Where the symbols take the units:
a: kisa->lupa, febi->vazu, peko->poke, fuda->gike, fuge->fisi, rute->zumi, lemu->gave, rimi->fumi, lopa->fiva, vige->naku, suku->pelo, bodo->nofo, mumu->vaku, fumi->zapu, rulo->musu, lofi->mipi, dazo->tivo, diru->mupi, noti->bime, fisi->damu, geki->lada, mupi->sipo, bime->mube, mipi->fimo, topa->geda, tivo->zusi, seza->nisu, vufu->lova, mona->suku, bibi->buse, nupa->deke, guzi->zati, liki->kisa, sofa->runu, lepe->rona, kovo->rute, saru->rutu, fena->kuva, lupa->gefu, toku->regu, nila->muze, puru->gafa, vasu->bibi, sada->lipi, rutu->nila, mobo->velu, volo->diba, geda->dake, vori->peko, kuvi->seza, gike->mobo, minu->nole, vazu->dode, tepi->noti, lova->topa, mivi->kovo, naku->nuti, toti->velo, fimo->magi, mobe->sode, neno->mivi, kupo->vige, rona->favu, sipo->divu, rava->liki, rusa->lemu, lata->feko, feme->lofi, fiva->lila, gave->mona, damu->luze, bili->fuge, dizi->mobe, zati->tepi, koti->dazi, dazi->poso, velo->femu, molo->sada, zugu->kalo, fero->sofa, rune->zuba, gefu->fata, velu->nupa, gafa->lepe, seti->zane, kuva->nuro, zutu->fero, regu->molo, lipi->nuku, vaka->puru, dake->pusu, zane->fiko, vuba->koti, zapu->dazo, luze->fufo, nofo->vuba, magi->susa, zopa->lasa, poke->lata, zevi->dubu, dubu->seti, femu->vasu, lomo->febi, gove->foge, kalo->fena, lasa->geki, feko->tidu, tafu->furi, nisu->dumu, dode->volo, musu->kupo, vaku->diru, lada->tafu, muze->rune, mide->neno, nole->zutu, foge->kuvi, fiko->gedi, lila->dizi, nuro->nitu
i: kisa->kupo, febi->fuge, peko->puru, fuda->vufu, furi->diba, fuge->dubu, nuti->nuku, lemu->foge, rimi->bodo, lopa->rimi, gedi->zumi, diba->fufo, vige->sada, suku->nisu, mumu->rusa, fumi->nofo, rulo->toku, lofi->velo, dazo->koti, diru->gave, noti->lada, fisi->seti, geki->vazu, mupi->mona, bime->tafu, mipi->femu, tivo->dazi, seza->fero, mona->seza, pelo->dumu, nupa->dake, guzi->zopa, liki->musu, sofa->nupa, lepe->dizi, saru->feme, fena->poke, lupa->vige, toku->saru, nila->mipi, puru->fiva, sada->muze, rutu->lofi, mobo->topa, volo->luze, vori->vaka, kuvi->zutu, fata->nuti, gike->lova, minu->fuda, vazu->fisi, tepi->geki, mube->furi, naku->lipi, fimo->vasu, mobe->tivo, kupo->molo, rona->mobe, sipo->suku, rava->rulo, deke->pusu, rusa->gove, lata->lepe, feme->toti, fiva->fumi, gave->kuvi, sode->zusi, damu->zane, bili->zevi, dizi->dazo, zati->lasa, favu->sode, molo->nila, zugu->vori, nitu->tidu, fero->velu, fufo->gedi, rune->magi, gefu->naku, zusi->poso, velu->geda, gafa->lila, seti->mivi, kuva->lata, zutu->mobo, regu->rutu, lipi->rune, vaka->lopa, runu->deke, zane->kovo, zapu->vuba, luze->fiko, magi->bibi, susa->buse, zopa->lomo, nuku->zuba, poke->gafa, zevi->mide, dubu->neno, lomo->bili, zuba->susa, gove->minu, kalo->peko, lasa->febi, feko->rona, tafu->volo, tidu->favu, dumu->runu, nisu->sofa, dode->damu, musu->regu, divu->pelo, vaku->lemu, lada->dode, muze->fimo, nole->gike, foge->nole, fiko->rute, lila->zapu, nuro->feko
f: kisa->liki, febi->lomo, peko->vori, furi->tafu, fuge->bili, rute->kovo, nuti->naku, lemu->rusa, gedi->fiko, diba->volo, vige->kupo, suku->mona, poso->dazi, fumi->rimi, lofi->feme, dazo->zapu, diru->vaku, noti->tepi, fisi->fuge, geki->lasa, mupi->diru, bime->noti, mipi->lofi, topa->lova, tivo->dazo, seza->kuvi, mona->gave, pelo->suku, bibi->vasu, nupa->velu, liki->rava, sofa->fero, lepe->gafa, kovo->mivi, fena->kalo, lupa->kisa, nila->rutu, puru->vaka, vasu->femu, sada->molo, rutu->saru, mobo->gike, volo->dode, geda->topa, kuvi->foge, fata->gefu, gike->fuda, vazu->febi, tepi->zati, lova->vufu, mivi->neno, mube->bime, naku->vige, fimo->mipi, mobe->dizi, neno->mide, kupo->musu, rona->lepe, sipo->mupi, deke->nupa, lata->poke, fiva->lopa, gave->lemu, sode->mobe, damu->fisi, dizi->lila, zati->guzi, koti->vuba, favu->rona, dazi->koti, velo->toti, molo->regu, nitu->nuro, fero->zutu, fufo->luze, rune->muze, gefu->lupa, buse->bibi, zusi->tivo, velu->mobo, gafa->puru, seti->dubu, kuva->fena, zutu->nole, regu->toku, lipi->sada, dake->geda, runu->sofa, zane->seti, vuba->nofo, zapu->fumi, luze->damu, nofo->bodo, magi->fimo, susa->magi, nuku->lipi, poke->peko, dubu->zevi, femu->velo, zuba->rune, kalo->zugu, lasa->zopa, feko->lata, tafu->lada, tidu->feko, dumu->nisu, nisu->seza, dode->vazu, musu->rulo, divu->sipo, zumi->rute, vaku->mumu, lada->geki, muze->nila, nole->minu, foge->gove, fiko->zane, lila->fiva, nuro->kuva, pusu->dake
s: kisa->tepi, febi->foge, peko->musu, fuda->rimi, furi->pelo, fuge->nole, rute->dake, nuti->furi, lemu->peko, rimi->feme, lopa->saru, gedi->deke, diba->dumu, vige->lada, suku->feko, poso->buse, bodo->toti, mumu->zugu, fumi->lofi, rulo->zopa, lofi->dubu, dazo->fimo, diru->fena, noti->mupi, fisi->zutu, geki->gave, mupi->kuva, bime->sipo, mipi->seti, topa->vuba, tivo->magi, seza->lepe, vufu->bodo, mona->lata, pelo->tidu, bibi->rute, nupa->tivo, guzi->mumu, liki->zati, sofa->mobe, lepe->sada, kovo->geda, saru->bili, fena->kisa, lupa->noti, toku->lomo, nila->fisi, puru->regu, vasu->kovo, sada->dode, rutu->fuge, mobo->zapu, volo->nisu, geda->koti, vori->rulo, kuvi->gafa, fata->mube, gike->fumi, minu->lopa, vazu->kuvi, tepi->diru, lova->nofo, mivi->topa, mube->divu, naku->tafu, toti->mide, fimo->zane, mobe->rune, neno->lova, kupo->geki, rona->lipi, sipo->nuro, rava->guzi, deke->zusi, rusa->vori, lata->vige, feme->zevi, fiva->rutu, gave->poke, sode->zuba, damu->fero, bili->minu, dizi->muze, zati->vaku, koti->vasu, favu->nuku, dazi->bibi, velo->neno, molo->vazu, zugu->rava, nitu->fata, fero->dizi, fufo->runu, rune->luze, gefu->bime, buse->zumi, zusi->susa, velu->dazo, gafa->molo, seti->mobo, kuva->lupa, zutu->lila, regu->febi, lipi->volo, vaka->toku, dake->dazi, runu->sode, zane->velu, vuba->femu, zapu->mipi, luze->sofa, nofo->velo, magi->fiko, susa->gedi, zopa->rusa, nuku->diba, poke->kupo, zevi->fuda, dubu->gike, femu->mivi, lomo->gove, zuba->fufo, gove->vaka, kalo->liki, lasa->lemu, feko->naku, tafu->suku, tidu->nuti, dumu->favu, nisu->rona, dode->seza, musu->lasa, divu->nitu, zumi->pusu, vaku->kalo, lada->mona, muze->damu, mide->vufu, nole->fiva, foge->puru, fiko->nupa, lila->nila, nuro->gefu, pusu->poso
j: kisa->fena, febi->regu, peko->lemu, fuda->zevi, furi->nuti, fuge->rutu, rute->bibi, nuti->tidu, lemu->lasa, rimi->fuda, lopa->minu, gedi->susa, diba->nuku, vige->lata, suku->tafu, poso->pusu, bodo->vufu, mumu->guzi, fumi->gike, rulo->vori, lofi->fumi, dazo->velu, diru->tepi, noti->lupa, fisi->nila, geki->kupo, mupi->noti, bime->gefu, mipi->zapu, topa->mivi, tivo->nupa, seza->dode, vufu->mide, mona->lada, pelo->furi, bibi->dazi, nupa->fiko, guzi->rava, liki->kalo, sofa->luze, lepe->seza, kovo->vasu, saru->lopa, fena->diru, lupa->kuva, toku->vaka, nila->lila, puru->foge, vasu->koti, sada->lepe, rutu->fiva, mobo->seti, volo->lipi, geda->kovo, vori->rusa, kuvi->vazu, fata->nitu, gike->dubu, minu->bili, vazu->molo, tepi->kisa, lova->neno, mivi->femu, mube->fata, naku->feko, toti->bodo, fimo->dazo, mobe->sofa, neno->velo, kupo->poke, rona->nisu, sipo->bime, rava->zugu, deke->gedi, rusa->zopa, lata->mona, feme->rimi, fiva->nole, gave->geki, sode->runu, damu->muze, bili->saru, dizi->fero, zati->liki, koti->geda, favu->dumu, dazi->dake, velo->nofo, molo->gafa, zugu->mumu, nitu->divu, fero->damu, fufo->zuba, rune->mobe, gefu->nuro, buse->poso, zusi->deke, velu->zane, gafa->kuvi, seti->mipi, kuva->mupi, zutu->fisi, regu->puru, lipi->rona, vaka->gove, dake->rute, runu->fufo, zane->fimo, vuba->topa, zapu->mobo, luze->rune, nofo->lova, magi->tivo, susa->zusi, zopa->rulo, nuku->favu, poke->gave, zevi->feme, dubu->lofi, femu->vuba, lomo->toku, zuba->sode, gove->lomo, kalo->vaku, lasa->musu, feko->suku, tafu->naku, tidu->pelo, dumu->diba, nisu->volo, dode->sada, musu->peko, divu->mube, zumi->buse, vaku->zati, lada->vige, muze->dizi, mide->toti, nole->fuge, foge->febi, fiko->magi, lila->zutu, nuro->sipo, pusu->zumi
t: febi->lasa, peko->kalo, fuda->minu, furi->mube, fuge->febi, rute->fiko, nuti->fata, lemu->vaku, rimi->lopa, lopa->vaka, gedi->fufo, diba->furi, vige->lupa, suku->sipo, poso->zusi, bodo->rimi, fumi->fiva, rulo->rava, lofi->rutu, dazo->dizi, fisi->vazu, geki->tepi, mipi->nila, topa->mobo, tivo->mobe, seza->mona, vufu->fuda, mona->mupi, pelo->divu, bibi->magi, nupa->sofa, sofa->nisu, lepe->lata, kovo->zane, saru->toku, toku->rulo, nila->molo, puru->peko, vasu->fimo, sada->vige, rutu->regu, mobo->zutu, volo->tafu, geda->velu, vori->zugu, kuvi->gave, gike->nole, minu->gove, vazu->geki, lova->gike, mivi->seti, naku->gefu, toti->feme, fimo->muze, mobe->rona, neno->dubu, kupo->kisa, rona->feko, deke->runu, rusa->mumu, lata->kuva, feme->saru, fiva->puru, gave->diru, sode->favu, damu->dode, bili->lomo, dizi->lepe, koti->dazo, favu->tidu, dazi->tivo, velo->lofi, molo->kupo, fero->seza, fufo->diba, rune->lipi, buse->susa, zusi->sode, velu->fero, gafa->poke, seti->fisi, zutu->kuvi, regu->musu, lipi->naku, vaka->vori, dake->nupa, runu->dumu, zane->damu, vuba->zapu, zapu->lila, luze->volo, nofo->fumi, magi->rune, susa->zuba, zopa->guzi, nuku->nuti, poke->fena, zevi->bili, dubu->fuge, femu->mipi, lomo->zopa, zuba->nuku, gove->rusa, lasa->zati, feko->nuro, tafu->bime, tidu->nitu, dumu->pelo, nisu->suku, dode->lada, musu->liki, zumi->gedi, lada->noti, muze->sada, mide->zevi, nole->foge, foge->lemu, fiko->luze, lila->gafa, pusu->deke

In the rows, 61 stands for zero.

The rows follow the links: the fewer symbols apart two units are, the more alike their rows tend to be.

Each row is also shifted at random along 10 hidden directions that mean nothing.

Some units, each with a row of numbers:
topa: [ 108,   60,   62,   62,   57,   62,   60,   79,   51,   64,   55,   65,   49,   78,   52,   55,   59,   45,   34,   51,   74,   47,   69,   79,   60,   44,   61,   81,   67,   70,   48,   56,   76,   59,   64,   56,   64,   72,   54,   68,   50,   56,   61,   69,   74,   75,   63,   70,   50,   63,   59,   62,   68,   63,   60,   74,   48,   56,   64]
divu: [  84,   78,   58,   63,   58,   62,   57,   59,   56,   69,   50,   60,   60,   70,   52,   59,   55,   70,   74,   70,   55,   49,   54,   67,   56,   56,   55,   46,   63,   49,   61,   50,   63,   76,   57,   51,   56,   66,   69,   55,   70,   57,   73,   57,   55,   62,   73,   70,   57,   64,   59,   67,   73,   76,   72,   58,   67,   63,   63]
vaku: [  75,   58,   52,   73,   56,   62,   64,   94,   52,   57,   46,   73,   63,   86,   52,   69,   68,   54,   42,   66,   62,   51,   68,   88,   58,   83,   69,   94,   67,   64,   50,   63,   71,   50,   54,   56,   59,   65,   61,   70,   53,   64,   51,   50,   34,   62,   64,   61,   76,   49,   66,   64,   65,   54,   59,   57,   67,   42,   66]
fuge: [  77,   49,   45,   67,   53,   66,   60,   68,   55,   61,   66,   57,   62,   72,   72,   41,   57,   53,   70,   56,   53,   65,   69,   64,   50,   78,   80,   52,   64,   58,   56,   54,   47,   69,   53,   72,   68,   61,   53,   56,   58,   60,   58,   48,   57,   57,   49,   57,   70,   52,   62,   56,   76,   71,   56,   47,   59,   69,   55]
mobe: [  45,   50,   41,   73,   65,   64,   66,   65,   67,   64,   66,   62,   53,   71,   63,   54,   62,   49,   67,   61,   60,   74,   63,   71,   63,   81,   72,   70,   65,   64,   63,   75,   73,   55,   64,   65,   67,   67,   57,   66,   58,   69,   61,   64,   72,   66,   61,   69,   72,   55,   60,   56,   52,   71,   59,   47,   60,   56,   67]
tafu: [  58,   68,   70,   54,   59,   54,   57,   45,   66,   66,   59,   55,   63,   54,   71,   68,   59,   61,   64,   63,   59,   60,   54,   49,   68,   46,   51,   51,   56,   72,   63,   66,   75,   62,   60,   64,   61,   58,   72,   66,   73,   58,   68,   62,   72,   59,   63,   75,   67,   73,   64,   65,   38,   63,   65,   68,   53,   74,   58]
kovo: [  96,   62,   54,   61,   63,   65,   60,   52,   61,   57,   54,   72,   58,   53,   49,   73,   64,   61,   77,   59,   54,   61,   65,   67,   67,   59,   65,   67,   71,   62,   66,   65,   72,   45,   65,   60,   55,   63,   54,   76,   56,   53,   66,   76,   71,   63,   56,   68,   56,   74,   66,   61,   52,   58,   60,   65,   64,   56,   69]
saru: [  57,   71,   52,   55,   58,   64,   59,   46,   60,   64,   64,   68,   64,   66,   53,   53,   48,   64,   95,   59,   52,   57,   58,   57,   48,   49,   58,   37,   64,   57,   69,   56,   60,   77,   51,   52,   55,   69,   57,   60,   58,   61,   67,   63,   93,   55,   66,   76,   59,   64,   57,   58,   61,   82,   70,   58,   69,   68,   55]
kuva: [  67,   46,   70,   82,   55,   61,   58,   80,   80,   63,   50,   63,   57,   84,   75,   61,   53,   49,   51,   70,   69,   52,   61,   78,   48,   56,   76,   55,   59,   62,   65,   46,   85,   80,   73,   62,   69,   63,   66,   56,   59,   57,   59,   66,   67,   69,   65,   84,   69,   54,   73,   57,   63,   85,   69,   59,   53,   72,   66]
lofi: [  76,   57,   61,   72,   63,   66,   57,   89,   61,   53,   46,   75,   59,   79,   55,   68,   63,   61,   72,   65,   55,   50,   66,   80,   46,   54,   68,   58,   64,   61,   71,   41,   64,   78,   54,   53,   51,   52,   48,   63,   50,   51,   61,   68,   67,   54,   53,   75,   63,   53,   58,   52,   73,   68,   67,   59,   88,   54,   65]
diru: [  58,   52,   36,   66,   58,   59,   63,   46,   63,   71,   62,   65,   62,   73,   78,   54,   52,   44,   77,   55,   58,   67,   63,   59,   57,   50,   60,   49,   57,   70,   60,   78,   67,   70,   58,   57,   58,   67,   67,   60,   66,   64,   62,   58,  100,   60,   59,   75,   72,   58,   60,   62,   50,   77,   61,   57,   56,   71,   63]
dumu: [  86,   47,   61,   65,   67,   60,   64,   61,   63,   61,   57,   60,   60,   45,   67,   69,   64,   64,   50,   57,   68,   67,   59,   52,   61,   50,   53,   63,   46,   59,   63,   66,   55,   66,   65,   55,   57,   47,   64,   49,   67,   53,   64,   66,   66,   63,   49,   48,   50,   68,   50,   64,   72,   49,   59,   63,   68,   56,   69]
geda: [  76,   62,   71,   62,   54,   64,   62,   51,   64,   58,   55,   62,   58,   60,   54,   61,   68,   64,   79,   70,   59,   61,   59,   65,   63,   47,   69,   37,   69,   46,   58,   35,   48,   67,   79,   63,   59,   59,   55,   60,   61,   53,   67,   74,   62,   67,   59,   62,   40,   62,   68,   53,   72,   70,   57,   67,   63,   68,   62]
fata: [  74,   74,   69,   56,   62,   58,   56,   63,   54,   57,   54,   55,   58,   64,   54,   66,   69,   56,   53,   64,   61,   62,   56,   62,   62,   53,   53,   67,   60,   66,   54,   57,   55,   61,   54,   56,   60,   60,   69,   60,   67,   56,   62,   60,   62,   58,   64,   56,   62,   54,   54,   66,   54,   47,   66,   61,   66,   57,   62]
nofo: [  47,   68,   52,   57,   68,   59,   61,   65,   54,   66,   67,   63,   58,   66,   58,   52,   58,   60,   56,   52,   62,   56,   65,   62,   63,   56,   51,   64,   62,   64,   62,   70,   56,   62,   51,   55,   56,   62,   54,   59,   56,   68,   59,   59,   66,   60,   63,   63,   61,   54,   53,   59,   65,   62,   62,   62,   67,   57,   59]
lupa: [  82,   94,   77,   48,   64,   59,   50,   50,   50,   52,   50,   65,   67,   42,   34,   81,   56,   85,   68,   68,   54,   45,   51,   57,   66,   51,   46,   65,   61,   49,   72,   56,   60,   53,   58,   46,   48,   67,   71,   64,   67,   54,   66,   63,   39,   55,   79,   52,   45,   77,   65,   74,   59,   43,   70,   75,   62,   51,   70]
pelo: [  68,   51,   54,   72,   59,   65,   65,   53,   70,   63,   55,   61,   62,   56,   61,   63,   62,   67,   79,   70,   57,   68,   57,   60,   57,   69,   69,   48,   59,   47,   64,   56,   58,   66,   70,   58,   61,   59,   65,   54,   67,   58,   66,   64,   62,   64,   57,   59,   56,   64,   62,   61,   72,   71,   63,   53,   67,   62,   66]
velu: [  94,   68,   44,   62,   68,   61,   62,   69,   47,   67,   63,   61,   56,   64,   62,   52,   61,   58,   58,   54,   57,   60,   67,   67,   68,   64,   58,   69,   62,   64,   59,   74,   57,   56,   54,   62,   53,   58,   55,   63,   62,   63,   64,   54,   53,   59,   57,   59,   64,   60,   54,   62,   64,   57,   56,   59,   63,   56,   68]
sode: [  72,   71,   53,   55,   67,   66,   63,   57,   45,   58,   61,   57,   57,   49,   36,   58,   65,   69,   64,   61,   61,   67,   56,   59,   61,   67,   54,   69,   61,   44,   58,   61,   38,   56,   58,   49,   56,   64,   62,   52,   62,   59,   65,   61,   53,   63,   65,   34,   40,   61,   45,   66,   83,   45,   61,   55,   70,   42,   68]
mobo: [  57,   39,   27,   73,   68,   66,   68,   69,   54,   66,   65,   67,   59,   60,   72,   49,   60,   54,   63,   46,   57,   70,   72,   61,   59,   76,   66,   68,   57,   59,   62,   83,   48,   59,   53,   61,   54,   54,   49,   53,   58,   64,   59,   54,   66,   59,   43,   48,   63,   56,   48,   59,   81,   58,   50,   49,   71,   51,   67]
regu: [  86,   60,   69,   62,   52,   63,   58,   70,   60,   50,   61,   60,   59,   73,   55,   59,   62,   49,   58,   64,   64,   62,   63,   73,   52,   65,   78,   68,   66,   64,   57,   46,   63,   62,   64,   64,   70,   70,   59,   67,   50,   59,   54,   64,   65,   61,   61,   60,   63,   55,   70,   56,   55,   60,   59,   59,   51,   61,   61]
lopa: [  45,   64,   63,   53,   62,   58,   67,   61,   60,   61,   64,   70,   63,   66,   51,   68,   62,   58,   60,   59,   67,   58,   59,   62,   62,   49,   51,   68,   61,   70,   60,   66,   68,   60,   58,   52,   55,   64,   58,   69,   55,   68,   57,   66,   81,   61,   66,   68,   62,   60,   59,   55,   47,   61,   60,   68,   66,   55,   57]
zevi: [  53,   44,   55,   63,   54,   61,   66,   57,   69,   61,   71,   56,   63,   67,   79,   47,   67,   48,   68,   58,   59,   76,   68,   56,   58,   68,   75,   49,   63,   68,   52,   57,   48,   64,   63,   76,   70,   57,   54,   60,   57,   66,   54,   58,   73,   57,   44,   61,   74,   48,   63,   51,   55,   68,   54,   52,   59,   74,   49]
sofa: [  34,   62,   65,   65,   61,   60,   65,   70,   62,   67,   54,   58,   61,   67,   67,   61,   68,   68,   65,   71,   58,   57,   56,   63,   67,   64,   58,   51,   60,   57,   60,   54,   59,   68,   62,   66,   57,   48,   60,   58,   69,   61,   68,   55,   42,   62,   63,   66,   63,   57,   59,   56,   64,   68,   59,   59,   73,   61,   60]
nuku: [  50,   57,   61,   62,   58,   65,   61,   59,   62,   58,   60,   54,   55,   60,   53,   57,   66,   58,   63,   64,   61,   71,   58,   62,   57,   75,   69,   65,   65,   54,   56,   54,   56,   57,   63,   63,   71,   66,   63,   58,   61,   58,   62,   63,   61,   65,   61,   52,   57,   58,   57,   62,   67,   58,   63,   51,   61,   56,   60]
dake: [  88,   74,   49,   59,   63,   64,   61,   58,   51,   68,   59,   63,   53,   63,   46,   53,   59,   66,   69,   59,   56,   54,   63,   70,   65,   65,   59,   63,   71,   53,   59,   63,   63,   54,   60,   57,   57,   69,   56,   66,   60,   61,   70,   62,   54,   66,   67,   65,   54,   67,   57,   65,   71,   66,   62,   61,   62,   56,   65]
fisi: [  49,   59,   62,   58,   52,   64,   61,   55,   57,   57,   53,   69,   63,   61,   52,   67,   62,   64,   80,   63,   56,   56,   59,   62,   58,   55,   65,   54,   67,   55,   61,   49,   62,   59,   62,   57,   57,   63,   57,   70,   60,   52,   67,   67,   70,   62,   61,   66,   52,   72,   64,   59,   64,   66,   59,   67,   65,   59,   58]
zuba: [  70,   45,   65,   69,   63,   63,   62,   74,   68,   55,   54,   61,   51,   65,   58,   70,   70,   48,   46,   61,   69,   68,   62,   70,   59,   62,   67,   81,   62,   70,   58,   58,   77,   57,   65,   61,   69,   59,   59,   66,   56,   55,   60,   74,   76,   68,   52,   65,   62,   61,   57,   60,   54,   54,   62,   58,   65,   52,   65]
pusu: [  46,   66,   65,   57,   63,   58,   59,   65,   60,   77,   68,   44,   54,   62,   73,   38,   56,   65,   41,   54,   66,   54,   62,   54,   63,   60,   53,   51,   58,   59,   54,   58,   57,   70,   58,   68,   71,   59,   61,   47,   67,   65,   66,   49,   45,   66,   65,   64,   60,   58,   52,   64,   77,   72,   64,   59,   54,   72,   50]
lipi: [  49,   59,   57,   59,   59,   66,   60,   48,   58,   52,   57,   65,   56,   48,   39,   71,   62,   62,   72,   62,   59,   70,   56,   62,   60,   71,   66,   77,   67,   55,   63,   65,   66,   43,   64,   53,   63,   74,   63,   69,   57,   56,   63,   73,   74,   66,   65,   51,   49,   73,   60,   66,   57,   50,   61,   59,   59,   46,   68]
rutu: [  72,   55,   65,   54,   61,   60,   58,   53,   63,   55,   74,   52,   60,   58,   77,   51,   61,   46,   61,   54,   62,   75,   63,   50,   58,   47,   66,   50,   55,   74,   60,   59,   49,   69,   60,   70,   66,   57,   59,   57,   58,   59,   54,   64,   87,   55,   49,   56,   63,   53,   60,   54,   49,   56,   58,   60,   52,   76,   57]
zugu: [  74,   70,   59,   64,   49,   71,   67,   50,   59,   42,   52,   73,   73,   65,   27,   73,   74,   71,  104,   85,   48,   71,   56,   75,   55,   83,   82,   52,   77,   33,   58,   38,   34,   52,   74,   54,   54,   73,   61,   67,   55,   62,   56,   67,   44,   57,   65,   41,   51,   51,   76,   55,   66,   59,   57,   51,   73,   48,   66]
nitu: [  64,   64,   56,   56,   58,   58,   61,   56,   53,   66,   68,   46,   52,   72,   64,   44,   61,   42,   43,   55,   69,   72,   60,   60,   61,   58,   58,   67,   60,   67,   44,   66,   52,   62,   59,   62,   72,   73,   72,   54,   65,   65,   59,   56,   78,   67,   66,   54,   61,   48,   52,   66,   59,   58,   63,   55,   46,   64,   57]
fero: [  65,   47,   67,   71,   46,   66,   67,   62,   66,   60,   55,   60,   57,   72,   64,   54,   66,   56,   75,   75,   64,   65,   58,   71,   56,   57,   80,   39,   66,   47,   54,   32,   54,   75,   81,   67,   66,   60,   58,   57,   61,   54,   66,   68,   64,   72,   59,   63,   47,   59,   70,   50,   75,   80,   53,   61,   56,   70,   62]

From each start, follow one symbol. Which unit do you reach?
Answer with the unit's name.
new walk
[  68,   57,   54,   65,   59,   63,   60,   55,   62,   62,   60,   56,   61,   52,   64,   60,   58,   66,   68,   62,   54,   65,   59,   58,   62,   80,   70,   62,   62,   55,   63,   64,   66,   53,   62,   68,   67,   62,   63,   63,   66,   57,   66,   57,   48,   63,   58,   59,   65,   72,   65,   66,   62,   63,   60,   55,   54,   63,   62]
t
tafu
new walk
[  83,   68,   56,   65,   71,   64,   55,   76,   55,   59,   64,   55,   53,   56,   54,   54,   58,   67,   50,   57,   57,   58,   65,   69,   62,   87,   67,   79,   67,   57,   68,   66,   65,   50,   54,   67,   66,   62,   56,   62,   56,   62,   63,   55,   28,   60,   61,   55,   67,   62,   59,   66,   70,   52,   64,   50,   61,   52,   67]
a
susa
new walk
[  81,   57,   61,   58,   52,   62,   60,   56,   54,   54,   54,   66,   62,   64,   60,   67,   66,   51,   72,   62,   58,   66,   60,   63,   59,   51,   67,   61,   62,   66,   56,   53,   60,   60,   61,   61,   59,   61,   61,   69,   60,   51,   62,   67,   79,   60,   54,   61,   57,   66,   64,   58,   52,   56,   56,   66,   59,   62,   62]
s
kuvi
new walk
[  41,   30,   63,   74,   50,   59,   62,   78,   69,   59,   55,   57,   61,   80,   90,   59,   68,   36,   43,   60,   67,   69,   68,   67,   54,   63,   77,   65,   56,   76,   50,   55,   66,   67,   63,   74,   73,   53,   62,   59,   60,   55,   52,   57,   72,   62,   45,   66,   77,   48,   66,   55,   55,   63,   53,   57,   56,   70,   55]
s
gave
new walk
[  74,   43,   57,   68,   65,   66,   58,   71,   57,   46,   55,   67,   61,   52,   62,   71,   62,   55,   60,   56,   62,   69,   65,   61,   50,   56,   68,   72,   51,   61,   70,   61,   50,   64,   57,   54,   54,   52,   57,   54,   55,   48,   54,   67,   74,   54,   45,   44,   53,   60,   54,   61,   73,   42,   58,   59,   71,   50,   71]
f
regu
new walk
[  48,   53,   61,   65,   61,   60,   59,   58,   75,   58,   64,   66,   56,   68,   69,   66,   62,   45,   70,   60,   60,   68,   65,   66,   64,   59,   70,   64,   68,   80,   67,   67,   86,   54,   66,   71,   66,   65,   53,   80,   54,   63,   60,   75,   89,   61,   57,   84,   75,   62,   71,   51,   29,   71,   61,   62,   56,   69,   61]
i
femu
new walk
[  82,   54,   68,   62,   53,   62,   62,   68,   58,   64,   57,   50,   51,   69,   61,   49,   65,   50,   46,   60,   69,   62,   61,   66,   56,   62,   69,   64,   63,   60,   46,   44,   61,   65,   64,   66,   75,   63,   63,   57,   61,   54,   64,   62,   65,   72,   57,   59,   54,   61,   56,   63,   72,   64,   62,   57,   53,   64,   57]
j
zuba
new walk
[  64,   73,   57,   51,   65,   61,   56,   39,   59,   57,   76,   53,   60,   46,   60,   50,   59,   63,   76,   56,   52,   71,   63,   51,   69,   66,   65,   50,   69,   60,   64,   67,   47,   49,   64,   72,   63,   67,   56,   64,   59,   66,   62,   63,   61,   56,   60,   55,   60,   62,   65,   60,   51,   57,   59,   58,   50,   70,   58]
s
mivi
new walk
[  77,   52,   70,   64,   52,   60,   57,   74,   57,   56,   57,   53,   64,   68,   72,   54,   62,   54,   42,   60,   65,   58,   65,   63,   51,   59,   69,   59,   55,   58,   51,   45,   45,   71,   59,   65,   68,   58,   66,   48,   61,   53,   53,   51,   47,   59,   54,   48,   61,   50,   63,   63,   77,   55,   58,   60,   54,   67,   56]
a
tepi
new walk
[  75,   57,   56,   68,   63,   62,   60,   63,   61,   55,   57,   63,   64,   66,   68,   64,   62,   53,   66,   65,   60,   68,   62,   63,   55,   52,   64,   54,   53,   60,   63,   62,   48,   71,   62,   56,   53,   56,   64,   51,   63,   58,   56,   62,   72,   54,   55,   54,   60,   49,   61,   59,   65,   57,   61,   57,   66,   61,   69]
f
kalo
new walk
[  62,   63,   48,   59,   75,   61,   64,   44,   62,   64,   75,   52,   59,   40,   66,   53,   62,   68,   70,   56,   56,   79,   60,   44,   69,   70,   56,   54,   56,   57,   68,   80,   45,   55,   61,   66,   59,   54,   61,   53,   67,   68,   64,   59,   58,   56,   54,   46,   61,   59,   52,   62,   60,   53,   59,   50,   64,   62,   64]
s
susa
new walk
[  83,   71,   62,   60,   65,   61,   59,   47,   65,   57,   61,   65,   63,   50,   56,   72,   54,   66,   74,   67,   59,   63,   55,   58,   65,   53,   58,   56,   57,   58,   74,   69,   68,   60,   69,   55,   52,   64,   68,   62,   65,   60,   63,   69,   66,   59,   69,   62,   54,   70,   69,   63,   49,   60,   64,   65,   54,   62,   74]
i
lepe
new walk
[ 108,   64,   64,   62,   69,   62,   56,   62,   64,   59,   62,   57,   52,   55,   61,   59,   61,   58,   57,   57,   61,   63,   63,   61,   61,   54,   62,   61,   61,   64,   65,   59,   66,   62,   63,   63,   63,   59,   57,   59,   59,   55,   65,   70,   68,   63,   55,   64,   58,   64,   57,   63,   62,   59,   68,   60,   61,   65,   66]
f
bibi
new walk
[  45,   78,   56,   55,   57,   59,   59,   47,   57,   71,   59,   54,   61,   67,   58,   55,   60,   64,   80,   67,   50,   60,   53,   58,   62,   65,   56,   49,   67,   60,   57,   61,   64,   63,   53,   62,   63,   67,   69,   64,   73,   62,   71,   53,   64,   60,   70,   73,   69,   63,   58,   66,   52,   73,   69,   54,   64,   66,   54]
f
tafu
new walk
[  81,   62,   60,   64,   58,   62,   65,   50,   62,   58,   54,   64,   63,   55,   56,   73,   66,   63,   75,   71,   58,   67,   55,   62,   67,   61,   64,   57,   60,   54,   60,   61,   60,   56,   72,   58,   55,   61,   68,   64,   68,   58,   65,   66,   60,   62,   61,   57,   55,   67,   67,   61,   54,   60,   59,   62,   60,   59,   69]
t
sipo
new walk
[  55,   60,   76,   59,   44,   61,   60,   43,   69,   54,   57,   55,   65,   61,   60,   67,   69,   55,   70,   74,   59,   70,   56,   61,   65,   64,   75,   54,   69,   57,   50,   45,   59,   51,   78,   71,   72,   70,   70,   70,   64,   58,   60,   66,   59,   65,   65,   59,   60,   62,   81,   60,   44,   61,   56,   63,   43,   72,   57]
i
lada
